Below are the code and all the weights of a small trained network. Each question names an input and a target symbol and asks about switching units off, where a switched-off unit gives its printed mean instead of its output.

import numpy as np


def w(rows, s, z=0):
    codes = np.array(rows[::2]) - 128.0
    scale = np.full(codes.shape[1], s)
    scale[-1] = z or s
    return codes * scale


def norm(h):
    return h / np.sqrt((h * h).mean(-1, keepdims=True) + 1e-5)


def f(y):
    return np.maximum(y, 0)


def softmax(a):
    e = np.exp(a - a.max(-1, keepdims=True))
    return e / e.sum(-1, keepdims=True)


def log_softmax(a):
    a = a - a.max(-1, keepdims=True)
    return a - np.log(np.exp(a).sum(-1, keepdims=True))


def net(x, mask):
    ids = ['αγεζηθλξπτφψω'.index(c) for c in x.split()]
    T = len(ids)
    res = E[ids] + P[:T]
    u = 0
    for l in range(2):
        q, k, v = (norm(res) @ M[l].T for M in (Q, K, V))
        z = softmax(np.where(np.tri(T) > 0, q @ k.T / 3**0.5, -1e9)) @ v
        res = res + np.where(mask[u], z, O[l][:, -1]) @ O[l][:, :-1]
        u += 1
        y = f(norm(res) @ A[l][:, :-1].T + A[l][:, -1])
        res = res + np.where(mask[u : u + 16], y, B[l][:, -1]) @ B[l][:, :-1]
        u += 16
    return log_softmax(norm(res)[-1] @ U[:, :-1].T + U[:, -1])


Q, K, V, O, A, B = {}, {}, {}, {}, {}, {}
E = w([
[101,135,210,215,168,135,173],'α',
[154,41,161,148,80,183,100],'γ',
[250,153,138,109,123,167,99],'ε',
[134,168,26,142,94,153,142],'ζ',
[27,181,159,91,152,216,144],'η',
[106,140,44,97,186,147,48],'θ',
[91,127,79,75,193,132,58],'λ',
[110,166,47,169,66,160,139],'ξ',
[98,155,40,143,102,174,125],'π',
[176,128,17,74,138,59,179],'τ',
[168,205,185,112,106,97,39],'φ',
[21,154,174,152,98,34,132],'ψ',
[174,80,148,183,54,7,85],'ω',
],0.017)
P = w([
[141,165,62,246,221,116,26],'0',
[136,159,76,172,183,150,57],'1',
[130,145,91,147,155,146,59],'2',
[123,133,91,122,127,151,86],'3',
[126,119,109,106,113,143,107],'4',
[118,114,120,90,93,143,129],'5',
[125,102,136,75,82,136,146],'6',
[125,89,154,51,79,129,162],'7',
[121,85,163,45,72,122,195],'8',
[121,88,155,45,56,122,222],'9',
],0.012)
Q[0] = w([
[112,125,10,55,56,110,94],'L0H0',
[168,119,116,179,180,145,179],'L0H0',
[76,119,102,169,159,92,123],'L0H0',
],0.012)
K[0] = w([
[138,131,253,70,68,134,185],'L0H0',
[109,107,117,154,198,155,88],'L0H0',
[140,131,142,208,119,149,136],'L0H0',
],0.012)
V[0] = w([
[132,81,212,168,162,103,119],'L0H0',
[105,78,126,82,198,172,135],'L0H0',
[118,253,194,80,158,98,80],'L0H0',
],0.007)
O[0] = w([
[114,155,99,53,62,95,20,99],'L0H0',
[65,83,99,13,254,156,120,4],'L0H0',
[151,222,205,94,153,104,125,226],'L0H0',
],0.0068,0.0023)
A[0] = w([
[70,82,144,110,157,86,134,33],'L0N0',
[117,165,105,121,182,126,134,75],'L0N1',
[145,31,235,175,129,160,150,79],'L0N2',
[230,107,173,110,117,99,133,127],'L0N3',
[44,150,184,163,172,95,161,105],'L0N4',
[113,113,177,186,186,114,129,192],'L0N5',
[155,139,233,134,94,146,120,178],'L0N6',
[165,191,117,93,105,180,182,77],'L0N7',
[115,87,160,95,84,214,120,116],'L0N8',
[106,53,183,86,159,146,56,111],'L0N9',
[204,149,192,210,197,114,145,58],'L0N10',
[71,141,66,119,195,142,184,77],'L0N11',
[206,97,75,159,167,112,191,3],'L0N12',
[106,127,81,165,151,86,116,106],'L0N13',
[167,120,136,169,162,225,130,121],'L0N14',
[158,145,130,2,117,97,65,87],'L0N15',
],0.0086,0.0051)
B[0] = w([
[137,132,122,166,68,153,124,141],'L0N0',
[142,171,161,141,140,103,104,154],'L0N1',
[81,125,69,41,81,197,93,195],'L0N2',
[109,81,141,103,120,227,104,206],'L0N3',
[89,172,45,38,69,127,74,218],'L0N4',
[126,188,148,107,44,116,95,208],'L0N5',
[200,82,127,81,130,186,112,253],'L0N6',
[134,189,192,123,216,143,133,207],'L0N7',
[157,156,57,98,165,190,107,210],'L0N8',
[111,185,67,172,107,126,102,185],'L0N9',
[116,143,63,52,40,199,75,181],'L0N10',
[160,107,120,125,188,127,68,190],'L0N11',
[129,203,126,66,111,12,122,152],'L0N12',
[197,151,148,129,85,151,166,183],'L0N13',
[97,212,80,163,135,109,69,209],'L0N14',
[127,183,140,166,85,152,254,236],'L0N15',
],0.0065,0.0041)
Q[1] = w([
[180,97,125,166,183,37,167],'L1H0',
[21,43,135,254,239,83,159],'L1H0',
[125,87,237,173,143,114,11],'L1H0',
],0.0088)
K[1] = w([
[93,192,99,217,130,173,37],'L1H0',
[159,247,20,216,191,164,77],'L1H0',
[146,199,13,255,164,47,83],'L1H0',
],0.0071)
V[1] = w([
[189,135,127,122,127,11,166],'L1H0',
[30,178,101,113,130,99,167],'L1H0',
[174,163,98,109,180,194,189],'L1H0',
],0.011)
O[1] = w([
[197,96,109,86,128,2,212,34],'L1H0',
[13,193,62,96,93,100,240,166],'L1H0',
[203,219,66,153,212,174,168,2],'L1H0',
],0.0098,0.0035)
A[1] = w([
[124,193,178,165,117,139,65,102],'L1N0',
[80,71,205,98,147,127,47,89],'L1N1',
[93,36,143,132,135,110,192,196],'L1N2',
[174,93,52,102,88,179,122,44],'L1N3',
[104,164,103,95,107,148,79,180],'L1N4',
[79,183,138,106,102,112,141,83],'L1N5',
[163,180,160,147,117,130,130,182],'L1N6',
[52,110,127,183,136,47,183,107],'L1N7',
[161,162,144,131,93,96,176,150],'L1N8',
[183,11,138,185,108,28,131,137],'L1N9',
[111,107,133,127,90,25,146,240],'L1N10',
[138,137,58,95,163,129,187,108],'L1N11',
[193,177,134,132,81,134,81,55],'L1N12',
[186,141,141,144,167,96,151,116],'L1N13',
[63,127,120,161,118,28,164,2],'L1N14',
[104,82,113,157,97,133,203,160],'L1N15',
],0.012,0.004)
B[1] = w([
[121,79,209,85,113,141,180,203],'L1N0',
[66,123,144,136,242,10,201,176],'L1N1',
[165,152,126,196,187,165,80,166],'L1N2',
[208,126,48,74,112,85,65,185],'L1N3',
[153,44,134,99,139,105,207,254],'L1N4',
[165,113,86,90,125,144,171,200],'L1N5',
[134,123,185,80,76,161,138,174],'L1N6',
[84,237,71,65,138,154,68,176],'L1N7',
[91,128,197,139,86,148,109,172],'L1N8',
[106,48,192,245,251,2,174,189],'L1N9',
[66,171,108,171,103,94,63,235],'L1N10',
[140,49,164,136,149,79,144,169],'L1N11',
[139,139,126,88,70,150,178,192],'L1N12',
[150,106,175,97,123,112,134,143],'L1N13',
[139,202,98,63,79,153,49,179],'L1N14',
[140,166,104,148,154,158,48,167],'L1N15',
],0.009,0.0089)
U = w([
[68,112,90,52,40,94,160,85],'α',
[165,31,58,132,129,148,33,30],'γ',
[228,149,195,94,130,144,121,125],'ε',
[221,149,52,105,162,54,182,74],'ζ',
[67,132,138,111,247,153,196,170],'η',
[131,135,89,187,195,169,117,176],'θ',
[128,145,129,110,233,135,71,48],'λ',
[172,144,90,233,85,143,162,69],'ξ',
[129,116,100,225,123,190,162,217],'π',
[117,66,170,144,171,45,117,234],'τ',
[148,146,254,130,78,111,177,10],'φ',
[76,218,127,124,152,102,67,182],'ψ',
[97,53,161,244,144,115,123,253],'ω',
],0.0082,0.003)

Each question gives the input, a string of symbols that net reads in full, and the target symbol t.
The units are the heads (3 rows each of Q, K, V and O) and the neurons (one row each of A and B). Each row of codes is followed by its name. A weight is (code - 128) times the scale printed after its matrix; where a second scale follows, it is the last column's (O, A, B and U).
mask holds one flag per unit, layer by layer, with each layer's heads first. A switched-off unit (its flag False) gives its mean, the last column of its rows in O or B, instead of its output. The means were averaged over made-up inputs and are rounded, as every weight is.
A unit's drop is (log p(t) with every unit on - log p(t) with that unit switched off) / (log p(t) with every unit on - log p(t) with every unit switched off).
The circuit of an input: a set's keep is (log p(t) with only the set's units on - log p(t) with every unit switched off) / (log p(t) with every unit on - log p(t) with every unit switched off). Starting from the 12 units with the biggest drops (on a tie, the unit counted first), units are removed one at a time, each time the one whose removal leaves the highest keep (on an exact tie, the one counted first), for as long as the keep stays at least 0.8.
circuit, biggest first: the units of the circuit, biggest drop first
most important unit: the unit with the biggest drop
top k neurons: the k neurons with the biggest drops, biggest first
top k neurons in layer l: the k neurons of layer l with the biggest drops, biggest first
drop of u: that unit's drop, to one decimal
input α λ ψ ε, target α: circuit, biggest first -> L1H0
input φ ζ γ ω γ, target τ: circuit, biggest first -> L1H0; L1N1
input ξ ω ψ λ ξ ξ π ψ, target ψ: circuit, biggest first -> L1N7; L1N10
input ε γ ζ, target γ: circuit, biggest first -> L0H0; L1N3; L1H0
input ψ ω τ ψ τ ψ γ, target γ: circuit, biggest first -> L1N3; L0H0; L1N0
input ξ ψ α γ η τ ψ θ η τ, target η: circuit, biggest first -> L1H0; L0H0
input ε γ φ γ π τ λ ξ ψ θ, target ψ: top 2 neurons -> L1N7; L1N15
input φ ξ θ ξ ω ζ, target ω: circuit, biggest first -> L1H0; L1N9
input γ η λ ζ ω θ θ γ α, target α: top 2 neurons in layer 0 -> L0N4; L0N5
input ψ γ θ ζ π τ τ ξ ε, target ζ: circuit, biggest first -> L0N14; L1H0
input ε α τ ω λ ξ γ ζ ξ, target γ: top 2 neurons -> L1N3; L0N15
input ζ ω α, target α: top 2 neurons -> L0N10; L0N2
input π ξ ε ξ τ λ, target ζ: top 2 neurons in layer 0 -> L0N14; L0N9
input φ ζ ψ ξ η φ τ, target φ: most important unit -> L0H0
input θ ζ α ω ξ τ, target τ: top 2 neurons -> L0N14; L0N3
input ζ ξ ε α ξ ω γ π λ, target γ: top 4 neurons -> L1N3; L0N8; L1N9; L0N15
input ζ φ ε ε π ψ ω γ θ, target γ: top 2 neurons in layer 1 -> L1N3; L1N9
input τ τ ζ η, target ζ: top 2 neurons -> L0N12; L0N14
input θ τ ε, target ζ: top 2 neurons -> L0N14; L0N12
input τ ε ψ α τ ω τ ε φ θ, target ε: top neuron -> L0N6
input π ψ ξ γ θ τ θ, target ζ: drop of L1N6 -> 0.0
input η ξ α ξ η γ ζ ω ξ, target τ: drop of L1H0 -> 1.0
input η α ω ζ, target τ: drop of L0N15 -> 0.0
